X =
[[125 135 128 123 129 125 119 136 135 133]
 [126 123 123 132 134 120 117 152 123 139]]
X[0][0] -> 125
X[0][7] -> 136
X[0][6] -> 119
X[0][4] -> 129
X[0] -> [125, 135, 128, 123, 129, 125, 119, 136, 135, 133]
X[:, 6] -> [119, 117]
X[0][9] -> 133
X[0][3] -> 123

arr =
132	126	141	135	132	117	131	123	117	120
116	122	120	125	116	115	124	118	115	119
135	128	140	134	135	119	131	127	119	121
118	127	117	123	118	137	125	128	137	135
135	135	124	126	135	150	129	140	150	144
123	122	130	129	123	108	127	118	108	113
131	133	125	127	131	146	129	137	146	142
arr[-7][0]	132
arr[3][7]	128
arr[4][0]	135
arr[5][0]	123
arr[:, -7]	[135, 125, 134, 123, 126, 129, 127]
arr[-4][-1]	135
arr[5][6]	127
arr[1][-1]	119
arr[0]	[132, 126, 141, 135, 132, 117, 131, 123, 117, 120]
arr[2][3]	134
arr[4][8]	150
arr[:, -1]	[120, 119, 121, 135, 144, 113, 142]
arr[6][8]	146
arr[-4][-8]	117
arr[-3][5]	150
arr[6][-8]	125
arr[-5][0]	135
arr[6]	[131, 133, 125, 127, 131, 146, 129, 137, 146, 142]
arr[0][-8]	141
arr[:, -3]	[123, 118, 127, 128, 140, 118, 137]

a =
[[107 146 118 108]
 [143 143 151 114]
 [135 108 114 147]
 [112 146 126 111]]
Indices start at 0.
(0, 0): 107
(2, 0): 135
(1, 3): 114
(3, 3): 111
(0, 1): 146

x =
[[122 125 138 130 120 135 131 136]
 [136 120 122 139 130 132 129 123]
 [153 124 108 135 145 125 122 119]
 [153 139 102 117 157 110 114 117]
 [151 122 110 137 143 127 124 120]
 [154 138 102 118 157 111 114 118]
 [153 124 108 135 145 125 122 119]]
Indices start at 0.
(0, 0)	122
(5, 1)	138
(6, 4)	145
(5, 5)	111
(1, 4)	130
(3, 6)	114
(2, 4)	145
(6, 2)	108
(1, 7)	123
(2, 5)	125
(1, 0)	136
(2, 6)	122
(0, 4)	120
(4, 3)	137
(6, 7)	119
(0, 6)	131
(0, 2)	138
(5, 3)	118
(4, 4)	143
(4, 0)	151
(2, 0)	153

grid =
[[120 109 148 137 139 144 143 143 119 135 151 130]
 [145 109 148 137 139 124 143 143 119 146 140 130]
 [121 112 148 135 139 140 143 143 119 144 140 130]
 [132 109 133 137 132 124 135 134 126 125 140 130]
 [145 116 141 132 139 120 143 143 119 146 124 130]]
Indices start at 0.
(0, 0) -> 120
(2, 2) -> 148
(0, 6) -> 143
(0, 3) -> 137
(4, 3) -> 132
(3, 6) -> 135
(2, 7) -> 143
(3, 8) -> 126
(3, 9) -> 125
(3, 7) -> 134
(4, 1) -> 116
(1, 8) -> 119
(0, 10) -> 151
(4, 11) -> 130
(3, 11) -> 130
(1, 1) -> 109
(1, 10) -> 140
(0, 8) -> 119
(4, 9) -> 146
(4, 2) -> 141
(1, 2) -> 148

B =
[[128 123 124 134 130 125 139 120 123 135 132 129 121 120]
 [114 136 145 122 140 119 133 145 123 117 134 122 147 126]
 [121 121 126 137 123 119 140 122 122 148 120 126 127 109]
 [128 123 123 135 129 124 139 119 123 138 130 129 121 118]
 [130 124 128 135 120 137 132 133 137 122 129 138 129 139]
 [121 142 144 118 143 123 123 144 126 120 133 120 145 130]
 [120 110 125 151 107 133 150 132 137 133 121 145 130 128]
 [125 119 127 138 118 133 138 132 134 122 128 138 129 134]
 [125 121 125 137 128 123 142 121 123 139 129 129 123 116]
 [128 128 131 130 125 133 129 134 133 123 128 133 132 135]
 [134 140 134 120 144 127 123 130 125 129 136 122 131 130]
 [121 120 125 139 120 121 140 122 125 146 119 129 127 112]
 [128 116 123 142 111 136 138 128 137 130 122 141 126 132]
 [129 121 126 138 117 136 134 131 137 126 126 139 128 136]
 [118 107 124 154 102 134 153 132 139 135 118 147 130 127]]
Indices start at 0.
row 0 col 0 -> 128
row 14 col 7 -> 132
row 5 col 1 -> 142
row 0 col 11 -> 129
row 13 col 0 -> 129
row 9 col 11 -> 133
row 0 col 9 -> 135
row 6 col 0 -> 120
row 3 col 2 -> 123
row 13 col 11 -> 139
row 14 col 10 -> 118
row 7 col 4 -> 118
row 4 col 12 -> 129
row 12 col 11 -> 141
row 12 col 6 -> 138
row 4 col 0 -> 130
row 11 col 3 -> 139
row 3 col 1 -> 123
row 6 col 10 -> 121
row 3 col 9 -> 138
row 13 col 12 -> 128
row 12 col 10 -> 122
row 7 col 8 -> 134
row 13 col 5 -> 136
row 11 col 10 -> 119
row 0 col 2 -> 124
row 10 col 8 -> 125
row 12 col 13 -> 132
row 14 col 0 -> 118
row 5 col 3 -> 118
row 0 col 5 -> 125
row 5 col 8 -> 126
row 3 col 6 -> 139
row 14 col 3 -> 154
row 7 col 5 -> 133
row 8 col 3 -> 137
row 9 col 13 -> 135
row 7 col 11 -> 138

A =
[[116 119 120 125 145 151 120 131]
 [120 120 117 126 138 139 126 130]
 [137 142 134 129 136 123 119 128]
 [114 136 137 124 135 132 121 119]
 [135 135 114 120 120 114 130 123]
 [137 141 129 127 132 121 120 127]
 [116 121 126 126 143 150 119 128]
 [115 133 135 124 136 134 121 121]]
A[0,-8]	116
A[-3,-4]	132
A[-4,5]	114
A[-4]	[135, 135, 114, 120, 120, 114, 130, 123]
A[-7]	[120, 120, 117, 126, 138, 139, 126, 130]
A[-6,3]	129
A[2,-3]	123
A[3,5]	132
A[:, -5]	[125, 126, 129, 124, 120, 127, 126, 124]
A[:, -1]	[131, 130, 128, 119, 123, 127, 128, 121]
A[-2,-7]	121
A[6,-4]	143
A[4,-4]	120
A[6,2]	126
A[:, 0]	[116, 120, 137, 114, 135, 137, 116, 115]
A[4,-5]	120
A[-2,3]	126
A[:, 5]	[151, 139, 123, 132, 114, 121, 150, 134]
A[2,1]	142
A[1,-3]	139

m = [115 118 118 105 127 113 120]
m[0]	115
m[5]	113
m[3]	105

data =
137  139  145  127  118
120  124  123  125  144
125  138  143  126  123
141  125  138  113  122
134  126  111  149  139
110  143  138  141  122
121  127  128  123  143
110  138  129  145  128
118  142  150  123  127
data[0][0]	137
data[8][4]	127
data[7][0]	110
data[0]	[137, 139, 145, 127, 118]
data[:, 1]	[139, 124, 138, 125, 126, 143, 127, 138, 142]
data[7][1]	138
data[0][2]	145
data[4][4]	139
data[0][1]	139
data[2][4]	123
data[6][4]	143
data[4][2]	111
data[2][2]	143
data[8][0]	118
